Below are the code and all the weights of a small trained network. Each question names an input and a class and asks about switching units off, where a switched-off unit gives its printed mean instead of its output.

import numpy as np


def w(rows, s, z=0):
    codes = np.array(rows[::2]) - 128.0
    scale = np.full(codes.shape[1], s)
    scale[-1] = z or s
    return codes * scale


def f(y):
    return np.maximum(y, 0)


def log_softmax(a):
    a = a - a.max(-1, keepdims=True)
    return a - np.log(np.exp(a).sum(-1, keepdims=True))


def net(x, mask):
    res = np.array(x, float).reshape(1, 8) / 4 @ E
    y = f(res @ A[0][:, :-1].T + A[0][:, -1])
    res = res + np.where(mask, y, B[0][:, -1]) @ B[0][:, :-1]
    return log_softmax(res[-1] @ U[:, :-1].T + U[:, -1])


A, B = {}, {}
E = w([
[113,150,160,135,102,144,135],'x0',
[10,168,157,118,183,77,140],'x1',
[105,99,143,109,90,123,112],'x2',
[129,174,151,150,129,151,148],'x3',
[157,117,186,181,169,132,19],'x4',
[191,215,146,196,46,38,122],'x5',
[187,177,191,1,154,105,92],'x6',
[167,80,225,160,171,86,212],'x7',
],0.0098)
A[0] = w([
[175,167,162,47,156,123,108,5],'neuron 0',
[131,147,73,53,96,108,239,34],'neuron 1',
[71,121,157,117,143,104,122,166],'neuron 2',
[158,179,106,144,106,54,118,100],'neuron 3',
[128,150,128,127,97,170,110,244],'neuron 4',
[158,64,225,135,171,97,188,70],'neuron 5',
[119,120,150,186,153,133,76,82],'neuron 6',
[178,150,123,154,105,71,104,42],'neuron 7',
[98,143,120,112,154,85,137,91],'neuron 8',
[200,118,116,133,125,183,143,113],'neuron 9',
[160,121,155,142,154,140,50,32],'neuron 10',
[199,72,138,126,83,165,130,145],'neuron 11',
[183,138,141,85,119,148,149,129],'neuron 12',
[78,164,138,134,178,69,128,227],'neuron 13',
[126,84,130,87,198,247,128,130],'neuron 14',
[89,186,66,100,126,162,48,143],'neuron 15',
[152,150,158,49,148,94,114,47],'neuron 16',
[96,83,95,230,133,138,142,174],'neuron 17',
[119,123,168,152,179,123,62,92],'neuron 18',
[183,113,118,119,104,173,147,63],'neuron 19',
],0.014,0.0022)
B[0] = w([
[137,126,53,155,43,164,151,207],'neuron 0',
[141,94,219,115,170,231,76,220],'neuron 1',
[93,135,118,123,150,92,150,182],'neuron 2',
[89,130,204,144,92,73,85,201],'neuron 3',
[148,108,87,133,173,105,124,170],'neuron 4',
[251,158,111,126,168,104,78,230],'neuron 5',
[103,117,155,98,137,187,139,177],'neuron 6',
[100,136,206,151,100,84,104,193],'neuron 7',
[88,134,107,125,163,139,158,166],'neuron 8',
[78,116,90,67,179,113,157,189],'neuron 9',
[126,95,172,96,160,204,125,191],'neuron 10',
[70,147,98,100,181,112,177,200],'neuron 11',
[102,102,78,147,104,127,145,178],'neuron 12',
[69,93,78,67,161,102,164,203],'neuron 13',
[82,154,223,179,46,33,82,249],'neuron 14',
[254,138,123,126,189,101,137,221],'neuron 15',
[114,132,60,174,72,152,158,197],'neuron 16',
[153,144,53,143,40,167,141,217],'neuron 17',
[101,107,165,113,158,199,138,192],'neuron 18',
[93,136,115,115,188,128,157,177],'neuron 19',
],0.017,0.015)
U = w([
[116,107,170,129,156,249,141,94],'0',
[97,156,163,171,108,81,138,105],'1',
[128,147,58,171,83,184,183,115],'2',
[83,144,87,104,189,115,198,254],'3',
[213,164,106,142,186,110,145,81],'4',
],0.011,0.005)

Each question gives the input, the list of numbers given to net, and the class t.
The units are the neurons (one row each of A and B). Each row of codes is followed by its name. A weight is (code - 128) times the scale printed after its matrix; where a second scale follows, it is the last column's (A, B and U).
mask holds one flag per neuron, in row order. A switched-off neuron (its flag False) gives its mean, the last column of its row in B, instead of its output. The means were averaged over made-up inputs and are rounded, as every weight is.
A unit's drop is (log p(t) with every unit on - log p(t) with that unit switched off) / (log p(t) with every unit on - log p(t) with every unit switched off).
The circuit of an input: a set's keep is (log p(t) with only the set's units on - log p(t) with every unit switched off) / (log p(t) with every unit on - log p(t) with every unit switched off). Starting from the 12 units with the biggest drops (on a tie, the unit counted first), units are removed one at a time, each time the one whose removal leaves the highest keep (on an exact tie, the one counted first), for as long as the keep stays at least 0.8.
units of the circuit, in order: the units of the circuit, biggest drop first
unit that matters most: the unit with the biggest drop
top k neurons: the k neurons with the biggest drops, biggest first
drop when u is switched off: that unit's drop, to one decimal
input [4,4,6,6,4,4,-1,5], class 4: top 4 neurons	neuron 5; neuron 14; neuron 1; neuron 11
input [5,-2,-4,-1,1,2,-2,4], class 4: units of the circuit, in order	neuron 5
input [-7,2,8,-3,-4,-5,-6,-4], class 2: top 2 neurons	neuron 17; neuron 3
input [1,-4,4,3,4,-4,2,5], class 4: top 3 neurons	neuron 5; neuron 1; neuron 13
input [2,-8,4,4,6,-1,5,4], class 3: top 2 neurons	neuron 11; neuron 1
input [1,-7,6,0,6,-2,-1,5], class 3: top 3 neurons	neuron 11; neuron 1; neuron 9
input [-3,5,1,8,3,-2,6,3], class 2: top 2 neurons	neuron 0; neuron 16
input [0,-3,4,6,2,-5,2,-3], class 1: top 2 neurons	neuron 14; neuron 5
input [5,3,2,-3,-7,7,-2,-8], class 4: top 2 neurons	neuron 15; neuron 14
input [1,3,3,1,8,1,-3,-7], class 0: top 4 neurons	neuron 6; neuron 18; neuron 5; neuron 10
input [4,-1,4,2,7,-8,3,-7], class 1: top 3 neurons	neuron 14; neuron 1; neuron 5
input [-2,-6,4,-6,0,-1,3,5], class 3: top 2 neurons	neuron 11; neuron 15
input [3,1,-5,1,-2,-7,8,0], class 2: top 2 neurons	neuron 0; neuron 16
input [-7,-5,-4,7,-3,1,1,3], class 3: unit that matters most	neuron 9
input [-6,2,-5,-5,0,6,7,-3], class 2: drop when neuron 0 is switched off	1.5
input [-4,-3,1,-5,-3,-7,4,1], class 1: drop when neuron 14 is switched off	1.4
input [-4,3,8,-4,6,-2,1,-8], class 4: drop when neuron 1 is switched off	0.4
